Here is a tiny trained network, its code and every weight. The questions are about switching its units off for an input and a class, where a switched-off unit gives its printed mean instead of its output.

import numpy as np


def w(rows, s, z=0):
    codes = np.array(rows[::2]) - 128.0
    scale = np.full(codes.shape[1], s)
    scale[-1] = z or s
    return codes * scale


def norm(h):
    return h / np.sqrt((h * h).mean(-1, keepdims=True) + 1e-5)


def f(y):
    return np.maximum(y, 0)


def log_softmax(a):
    a = a - a.max(-1, keepdims=True)
    return a - np.log(np.exp(a).sum(-1, keepdims=True))


def net(x, mask):
    res = np.array(x, float).reshape(1, 5) / 4 @ E
    u = 0
    for l in range(2):
        y = f(norm(res) @ A[l][:, :-1].T + A[l][:, -1])
        res = res + np.where(mask[u : u + 6], y, B[l][:, -1]) @ B[l][:, :-1]
        u += 6
    return log_softmax(norm(res)[-1] @ U[:, :-1].T + U[:, -1])


A, B = {}, {}
E = w([
[126,136,127,124,124,131,131,131,121,138],'x0',
[213,73,185,128,80,104,82,23,122,213],'x1',
[89,66,58,33,55,203,86,146,253,196],'x2',
[126,119,115,126,138,122,117,127,129,130],'x3',
[116,125,141,131,123,127,120,125,129,123],'x4',
],0.022)
A[0] = w([
[130,133,126,83,158,136,156,84,154,131,7],'L0N1',
[217,116,146,128,120,101,114,83,136,180,42],'L0N2',
[214,86,175,123,101,95,110,38,124,203,140],'L0N3',
[188,126,199,187,133,76,130,62,11,134,92],'L0N4',
[166,153,120,157,180,90,146,122,10,131,218],'L0N5',
[124,108,75,76,123,143,114,135,217,168,128],'L0N6',
],0.013,0.014)
B[0] = w([
[92,143,137,98,170,78,195,236,32,115,128],'L0N1',
[53,108,113,162,73,55,158,212,130,81,166],'L0N2',
[247,172,170,112,167,212,119,8,129,151,229],'L0N3',
[121,225,137,71,214,124,145,105,173,110,239],'L0N4',
[128,171,218,108,68,91,61,157,62,20,253],'L0N5',
[121,100,98,139,114,96,180,162,173,150,202],'L0N6',
],0.013,0.02)
A[1] = w([
[94,186,180,173,152,80,105,141,5,60,80],'L1N1',
[26,97,32,161,148,115,190,231,173,145,83],'L1N2',
[177,28,122,154,130,165,118,32,147,239,13],'L1N3',
[138,143,146,208,154,159,136,74,42,121,3],'L1N4',
[138,189,198,96,107,147,80,135,99,97,187],'L1N5',
[53,84,161,158,52,36,119,218,64,65,8],'L1N6',
],0.015,0.0081)
B[1] = w([
[141,49,81,163,83,170,135,149,163,246,254],'L1N1',
[118,172,139,56,199,49,126,23,95,42,224],'L1N2',
[96,78,115,244,46,181,189,254,167,171,173],'L1N3',
[101,172,120,27,200,140,131,125,110,104,147],'L1N4',
[80,83,69,122,132,118,100,150,94,80,246],'L1N5',
[36,28,36,212,6,84,94,218,128,172,177],'L1N6',
],0.015,0.021)
U = w([
[56,29,46,203,31,85,48,206,48,65,252],'0',
[54,172,49,31,212,46,185,95,177,18,118],'1',
[214,247,237,151,221,157,49,53,17,56,73],'2',
[218,74,137,201,39,205,215,88,229,255,96],'3',
],0.018,0.0037)

Each question gives the input, the list of numbers given to net, and the class t.
The units are the neurons (one row each of A and B). Each row of codes is followed by its name. A weight is (code - 128) times the scale printed after its matrix; where a second scale follows, it is the last column's (A, B and U).
mask holds one flag per neuron, layer by layer. A switched-off neuron (its flag False) gives its mean, the last column of its row in B, instead of its output. The means were averaged over made-up inputs and are rounded, as every weight is.
A unit's drop is (log p(t) with every unit on - log p(t) with that unit switched off) / (log p(t) with every unit on - log p(t) with every unit switched off).
top k neurons: the k neurons with the biggest drops, biggest first
top k neurons in layer l: the k neurons of layer l with the biggest drops, biggest first
drop when u is switched off: that unit's drop, to one decimal
input [-3,-8,0,-6,-3], class 0: top neuron in layer 0 -> L0N4
input [-6,-2,6,-4,-2], class 1: top 2 neurons -> L0N3, L0N5
input [-6,-1,-7,-1,5], class 0: top 2 neurons in layer 0 -> L0N3, L0N5
input [-4,1,6,1,8], class 3: top 3 neurons in layer 0 -> L0N4, L0N5, L0N2
input [1,-8,0,8,5], class 0: top 2 neurons -> L0N4, L1N6
input [1,-1,-7,-2,-2], class 0: top 2 neurons -> L0N3, L0N5
input [0,-1,2,-3,4], class 1: top 2 neurons in layer 0 -> L0N3, L0N5
input [-6,-2,4,8,2], class 1: top 2 neurons -> L0N5, L0N3
input [3,8,-1,7,-5], class 2: drop when L0N3 is switched off -> 0.7
input [7,-3,6,7,6], class 1: drop when L0N5 is switched off -> 0.2
input [-8,1,-2,-2,-4], class 2: drop when L0N4 is switched off -> 0.3
input [1,-8,-4,-2,1], class 0: drop when L0N4 is switched off -> 0.0
